Below are the code and all the weights of a small trained network. Each question names an input and a class and asks about switching units off, where a switched-off unit gives its printed mean instead of its output.

import numpy as np


def w(rows, s, z=0):
    codes = np.array(rows[::2]) - 128.0
    scale = np.full(codes.shape[1], s)
    scale[-1] = z or s
    return codes * scale


def norm(h):
    return h / np.sqrt((h * h).mean(-1, keepdims=True) + 1e-5)


def f(y):
    return np.maximum(y, 0)


def log_softmax(a):
    a = a - a.max(-1, keepdims=True)
    return a - np.log(np.exp(a).sum(-1, keepdims=True))


def net(x, mask):
    res = np.array(x, float).reshape(1, 2) / 4 @ E
    u = 0
    for l in range(2):
        y = f(norm(res) @ A[l][:, :-1].T + A[l][:, -1])
        res = res + np.where(mask[u : u + 10], y, B[l][:, -1]) @ B[l][:, :-1]
        u += 10
    return log_softmax(norm(res)[-1] @ U[:, :-1].T + U[:, -1])


A, B = {}, {}
E = w([
[127,109,18,5,217,102,167,184,219,53],'x0',
[124,106,141,30,71,132,18,234,112,193],'x1',
],0.0032)
A[0] = w([
[126,181,195,209,79,146,159,9,132,117,7],'L0N0',
[96,56,122,155,201,107,240,22,138,95,170],'L0N1',
[162,35,169,92,91,226,61,142,97,162,52],'L0N2',
[209,2,80,181,142,60,27,230,159,199,51],'L0N3',
[106,217,139,131,150,71,131,88,25,60,92],'L0N4',
[97,78,178,198,120,189,120,117,56,112,186],'L0N5',
[179,74,123,125,96,91,180,135,96,124,58],'L0N6',
[138,142,207,165,89,140,43,120,98,150,235],'L0N7',
[85,161,126,108,208,122,203,178,166,109,166],'L0N8',
[93,91,17,131,204,126,163,149,157,106,217],'L0N9',
],0.002,0.0013)
B[0] = w([
[105,49,86,55,81,75,127,206,178,150,226],'L0N0',
[129,205,105,135,128,150,51,253,148,206,251],'L0N1',
[103,189,118,119,168,124,85,173,171,131,188],'L0N2',
[173,191,136,155,159,160,85,158,164,144,186],'L0N3',
[88,183,81,115,144,127,95,126,168,205,165],'L0N4',
[199,120,102,21,122,150,188,85,171,118,224],'L0N5',
[127,64,131,162,157,116,145,125,159,110,128],'L0N6',
[154,127,99,31,117,117,115,92,190,84,250],'L0N7',
[123,109,164,116,62,145,93,86,65,66,206],'L0N8',
[176,144,242,115,62,104,81,117,95,60,238],'L0N9',
],0.0029,0.0027)
A[1] = w([
[165,186,246,193,91,202,107,63,79,171,4],'L1N0',
[160,207,169,169,127,157,71,145,136,87,181],'L1N1',
[142,165,111,75,168,137,98,158,183,81,172],'L1N2',
[94,171,99,254,227,137,232,70,145,81,78],'L1N3',
[95,102,211,227,76,155,103,17,9,181,35],'L1N4',
[147,154,114,242,202,128,212,53,146,87,71],'L1N5',
[118,111,191,140,102,121,65,177,21,69,126],'L1N6',
[71,41,48,109,249,120,205,136,148,66,47],'L1N7',
[143,170,112,80,85,121,94,110,200,116,132],'L1N8',
[171,88,125,83,107,149,118,58,112,147,148],'L1N9',
],0.0044,0.0016)
B[1] = w([
[164,78,138,117,125,85,161,91,88,61,224],'L1N0',
[122,103,63,86,145,112,190,173,197,105,196],'L1N1',
[149,131,173,195,78,121,168,42,84,141,253],'L1N2',
[71,185,125,104,127,161,24,223,154,255,232],'L1N3',
[177,90,118,56,153,95,169,72,148,6,225],'L1N4',
[70,132,98,132,132,178,54,227,123,209,224],'L1N5',
[55,153,57,175,205,165,146,148,164,164,178],'L1N6',
[204,26,176,67,75,87,155,51,76,48,191],'L1N7',
[97,117,126,197,168,143,155,94,118,130,234],'L1N8',
[110,175,99,148,160,131,168,184,143,102,174],'L1N9',
],0.0043,0.0049)
U = w([
[194,71,132,53,98,98,154,69,111,2,200],'0',
[79,123,102,90,123,166,23,233,144,245,187],'1',
[95,164,96,227,142,152,237,73,175,151,187],'2',
[129,146,174,163,141,129,113,132,90,134,10],'3',
[138,141,168,169,140,116,116,140,86,140,1],'4',
[142,153,154,163,162,113,124,143,49,146,10],'5',
[137,153,140,154,141,107,120,126,59,153,17],'6',
],0.012,0.0043)

Each question gives the input, the list of numbers given to net, and the class t.
The units are the neurons (one row each of A and B). Each row of codes is followed by its name. A weight is (code - 128) times the scale printed after its matrix; where a second scale follows, it is the last column's (A, B and U).
mask holds one flag per neuron, layer by layer. A switched-off neuron (its flag False) gives its mean, the last column of its row in B, instead of its output. The means were averaged over made-up inputs and are rounded, as every weight is.
A unit's drop is (log p(t) with every unit on - log p(t) with that unit switched off) / (log p(t) with every unit on - log p(t) with every unit switched off).
The circuit of an input: a set's keep is (log p(t) with only the set's units on - log p(t) with every unit switched off) / (log p(t) with every unit on - log p(t) with every unit switched off). Starting from the 12 units with the biggest drops (on a tie, the unit counted first), units are removed one at a time, each time the one whose removal leaves the highest keep (on an exact tie, the one counted first), for as long as the keep stays at least 0.8.
circuit, biggest first: the units of the circuit, biggest drop first
unit that matters most: the unit with the biggest drop
top k neurons: the k neurons with the biggest drops, biggest first
top k neurons in layer l: the k neurons of layer l with the biggest drops, biggest first
drop when u is switched off: that unit's drop, to one decimal
input [-4,-5], class 1: top 2 neurons => (L1N3, L0N9)
input [8,7], class 0: top 2 neurons => (L1N3, L1N5)
input [3,-1], class 2: unit that matters most => L0N9
input [-5,-7], class 1: circuit, biggest first => (L1N3, L1N5)
input [-3,0], class 2: top 4 neurons in layer 0 => (L0N7, L0N0, L0N5, L0N9)
input [3,-2], class 2: top 3 neurons in layer 0 => (L0N9, L0N1, L0N8)
input [1,-3], class 2: top 2 neurons in layer 0 => (L0N1, L0N9)
input [3,2], class 2: top 2 neurons in layer 1 => (L1N4, L1N7)
input [-4,3], class 0: top 2 neurons => (L1N3, L0N1)
input [6,6], class 0: top 3 neurons in layer 1 => (L1N3, L1N5, L1N2)
input [0,-1], class 2: top 2 neurons => (L1N3, L1N5)
input [1,0], class 2: drop when L1N6 is switched off => 0.7
input [8,6], class 0: drop when L1N3 is switched off => 0.1
input [-1,0], class 2: drop when L1N4 is switched off => 0.1
input [-8,-5], class 0: drop when L1N4 is switched off => 0.4
input [-3,2], class 2: top 2 neurons in layer 0 => (L0N7, L0N2)
input [-7,-6], class 0: top neuron => (L1N4)
